Below is a small trained network, with its code and all its weights. Each question gives an input and a class and asks what happens when units are switched off, that is, made to give their printed mean instead of their output.

import numpy as np


def w(rows, s, z=0):
    codes = np.array(rows[::2]) - 128.0
    scale = np.full(codes.shape[1], s)
    scale[-1] = z or s
    return codes * scale


def f(y):
    return np.maximum(y, 0)


def log_softmax(a):
    a = a - a.max(-1, keepdims=True)
    return a - np.log(np.exp(a).sum(-1, keepdims=True))


def net(x, mask):
    res = np.array(x, float).reshape(1, 3) / 4 @ E
    y = f(res @ A[0][:, :-1].T + A[0][:, -1])
    res = res + np.where(mask, y, B[0][:, -1]) @ B[0][:, :-1]
    return log_softmax(res[-1] @ U[:, :-1].T + U[:, -1])


A, B = {}, {}
E = w([
[104,27,108,10,76,49,171,80],'x0',
[69,163,209,80,157,239,167,58],'x1',
[38,7,109,169,199,125,50,91],'x2',
],0.011)
A[0] = w([
[89,120,149,83,156,199,168,70,89],'N1',
[154,163,133,215,166,191,99,193,98],'N2',
[112,41,132,15,83,71,208,117,83],'N3',
[249,182,144,81,54,137,203,170,105],'N4',
[61,66,126,141,173,156,98,132,123],'N5',
[179,62,72,184,164,78,104,197,123],'N6',
[97,80,108,151,183,95,71,117,83],'N7',
[188,92,87,130,110,69,135,136,99],'N8',
[67,120,199,80,121,225,104,53,125],'N9',
[126,111,92,80,126,136,135,131,252],'N10',
],0.013,0.017)
B[0] = w([
[173,116,92,82,66,99,57,150,205],'N1',
[181,74,178,125,161,39,164,7,217],'N2',
[178,119,124,128,146,119,198,28,236],'N3',
[38,120,38,74,179,175,119,139,238],'N4',
[56,111,88,127,203,194,147,91,204],'N5',
[143,183,94,57,91,75,95,180,199],'N6',
[92,167,71,99,155,197,89,96,178],'N7',
[161,87,127,106,28,107,94,142,171],'N8',
[136,152,120,44,68,42,102,176,252],'N9',
[120,170,201,190,233,63,151,205,232],'N10',
],0.013,0.02)
U = w([
[2,148,55,86,199,197,114,109,96],'0',
[203,158,97,79,54,92,54,178,134],'1',
[241,135,147,127,177,128,193,10,72],'2',
[96,178,240,182,246,95,138,240,254],'3',
[142,120,130,137,82,223,86,109,90],'4',
],0.012,0.0098)

Each question gives the input, the list of numbers given to net, and the class t.
The units are the neurons (one row each of A and B). Each row of codes is followed by its name. A weight is (code - 128) times the scale printed after its matrix; where a second scale follows, it is the last column's (A, B and U).
mask holds one flag per neuron, in row order. A switched-off neuron (its flag False) gives its mean, the last column of its row in B, instead of its output. The means were averaged over made-up inputs and are rounded, as every weight is.
A unit's drop is (log p(t) with every unit on - log p(t) with that unit switched off) / (log p(t) with every unit on - log p(t) with every unit switched off).
The circuit of an input: a set's keep is (log p(t) with only the set's units on - log p(t) with every unit switched off) / (log p(t) with every unit on - log p(t) with every unit switched off). Starting from all 10 units, units are removed one at a time, each time the one whose removal leaves the highest keep (on an exact tie, the one counted first), for as long as the keep stays at least 0.8.
circuit, biggest first: the units of the circuit, biggest drop first
top k neurons: the k neurons with the biggest drops, biggest first
drop when u is switched off: that unit's drop, to one decimal
input [5,-7,-7], class 0: top 3 neurons -> (N4 N9 N1)
input [-5,-2,-5], class 0: top 3 neurons -> (N4 N3 N10)
input [-6,-1,-8], class 0: circuit, biggest first -> (N4)
input [4,-5,5], class 0: top 4 neurons -> (N9 N7 N5 N1)
input [-2,8,-8], class 0: top 2 neurons -> (N4 N6)
input [-8,7,1], class 2: top 2 neurons -> (N2 N6)
input [-3,2,3], class 3: circuit, biggest first -> (N4 N3)
input [8,1,-8], class 0: top 2 neurons -> (N4 N2)
input [-4,3,0], class 2: top 3 neurons -> (N10 N2 N6)
input [0,5,-5], class 0: top 3 neurons -> (N4 N6 N8)
input [6,6,0], class 1: top 3 neurons -> (N9 N1 N2)
input [0,-2,-1], class 3: top 2 neurons -> (N9 N1)
input [-3,0,0], class 3: top 2 neurons -> (N3 N1)
input [6,-5,5], class 2: circuit, biggest first -> (N3)
input [7,-5,6], class 2: top 4 neurons -> (N3 N4 N8 N9)
input [-6,-2,-7], class 0: drop when N2 is switched off -> 0.0
input [7,-7,-8], class 0: drop when N4 is switched off -> 2.3
input [5,2,0], class 2: drop when N3 is switched off -> 3.5
